[ 0.32 -7.04 -0.88 -7.55  2.11  0.43 -1.68 -0.71 -0.09  1.15  0.21 -1.77
  1.57 -3.34 -3.33 -0.50 -4.96  1.64 -7.55 -2.38]
kidug
[ 0.41 -1.56 -0.07 -0.38  0.44 -0.19 -0.57  0.14  0.60  0.16  0.14  0.49
  0.16  0.83 -0.28 -0.05 -0.17 -0.41 -1.65  0.07]
kidug
[ 0.81 -0.89  0.08  0.39  0.94  0.76 -0.62 -0.34  1.81  0.53 -0.29 -1.37
 -0.63  0.57 -1.02 -0.77  0.30 -0.34 -2.56 -2.99]
sus
[ 0.08 -1.20  0.09 -0.52  0.65  0.04  0.56  0.30 -0.10  0.35  0.12  0.45
  1.15 -0.53 -0.01 -0.14 -0.13 -0.66 -0.24  0.67]
sus
[ 0.46 -0.64  0.02  0.18  1.07 -0.40 -0.94  0.19  0.59  0.08  0.13 -0.85
  0.82 -0.19 -0.46 -1.59  0.45 -0.53 -0.58  1.30]
sus
[ 0.11  0.27  0.15  0.54  0.32  0.09 -1.00  0.20  0.88 -0.26 -0.15  1.01
  0.14 -0.82 -0.42  0.53 -0.70 -0.48 -0.86 -1.31]
sus
[-0.29  0.30  0.34  0.26  0.71 -0.39 -0.21  0.21  0.66  0.46 -0.75 -0.28
  0.47  0.53 -0.77  0.01  0.29  0.13 -0.99 -2.12]
kidug
[ 0.06  1.08  0.28  0.22  0.64  0.30 -1.07 -0.05 -0.13  0.20  0.29 -0.31
  0.85  0.05 -0.57  0.58  0.16 -0.13 -1.33 -2.68]
kidug
[ 0.45 -0.92 -0.56  0.02 -0.13  0.16 -0.19  0.07  0.05  1.36  0.31  0.38
  0.82  0.84  0.92  0.09  0.30 -0.60  1.45  1.72]
Zivi
[ 0.00 -0.50  0.06 -0.01 -0.12 -0.33 -0.59  0.20  1.78 -0.32  0.09 -0.66
  1.29  0.41  1.24  0.33  0.52  0.16 -0.49  0.08]
reku
[-0.25  0.81  0.02  0.29  0.88  1.18 -0.81  0.16  0.91 -0.25  0.02 -0.46
  0.78  0.18 -0.48  0.63  0.25  0.18 -2.12 -1.64]
reku
[ 0.54  0.02  0.10 -0.54  0.53  0.36 -0.69  0.56  1.85  1.31 -0.14  1.11
  0.82 -0.03  0.46  0.21 -0.19 -0.61 -1.76 -2.38]
Zivi
[-0.24 -0.86 -0.65 -0.74  1.08 -0.32 -0.76 -0.27  0.23  0.21  0.10 -0.08
 -0.02  0.38 -1.62  0.17 -0.11 -0.09 -1.80 -0.06]
sus
[ 0.03 -0.70  0.02 -0.32  1.51 -0.44 -1.55 -0.12  1.82  0.42 -0.66 -0.51
 -0.48  0.66 -0.85  0.85  0.28 -0.20 -1.97 -1.65]
Zivi
[-1.02  2.95  0.25  2.33 -0.25 -0.12 -0.22 -0.06 -0.06 -0.32 -0.23  0.18
  2.62  1.12  0.63  0.34  1.48 -1.27  1.63 -0.86]
kidug
[ 0.09  0.21 -0.03  0.11  0.65 -0.34 -0.72 -0.02  0.83 -0.08  0.14  1.38
  0.33 -0.05 -0.72  0.54 -0.05  0.42 -0.90 -0.01]
Zivi
[ 0.71 -2.67  0.13 -1.75  0.60  0.17 -0.76 -0.06  0.26  1.44 -0.25 -0.01
 -0.39  0.00 -0.69 -0.07 -0.40 -0.06 -1.74 -0.27]
kidug
[-0.03 -1.59  0.03 -1.29  0.43 -0.50 -0.95 -0.43 -0.37  0.23  1.18  0.16
  0.77 -0.05 -0.11  0.28 -0.82 -0.46 -0.59  1.09]
kidug
[-0.13 -0.90 -1.11 -0.01  0.57 -0.33 -1.23 -0.11  1.28  0.53 -2.66  0.56
  0.36  0.62  1.44  0.05  0.90  0.21 -0.70 -0.08]
Zivi
[ 0.02  2.39  0.38  1.71  0.37 -0.78 -0.52 -0.35  0.82  0.41 -0.22 -0.85
  0.89 -0.29 -0.98  1.74  0.71 -0.73  0.45 -3.58]
sus
[-1.51  6.25  0.64  7.07  0.44 -0.26  0.07  0.49  0.99 -1.80 -0.23 -1.19
  3.49  1.88  0.24  1.47  3.90 -1.13  3.54 -5.00]
reku
[-1.01  0.89 -0.10  0.18  0.84 -0.18 -1.22 -0.47  0.50  0.02  0.31 -0.49
  0.18  0.31 -1.10 -0.24 -0.37  0.24 -1.71 -2.21]
Zivi
[ 0.10 -1.29  0.20 -0.13  0.41  0.28 -0.59  0.71  0.41  0.18  0.19 -0.23
  0.82  0.04 -0.13  0.02  0.27  0.44 -1.22 -1.78]
sus
[ 0.04 -1.96  0.21  2.07  0.15 -0.32  0.23  0.46 -0.03  1.16 -0.22 -0.34
  0.63 -0.39 -0.03  0.44 -0.38 -0.19 -0.58  2.92]
Zivi
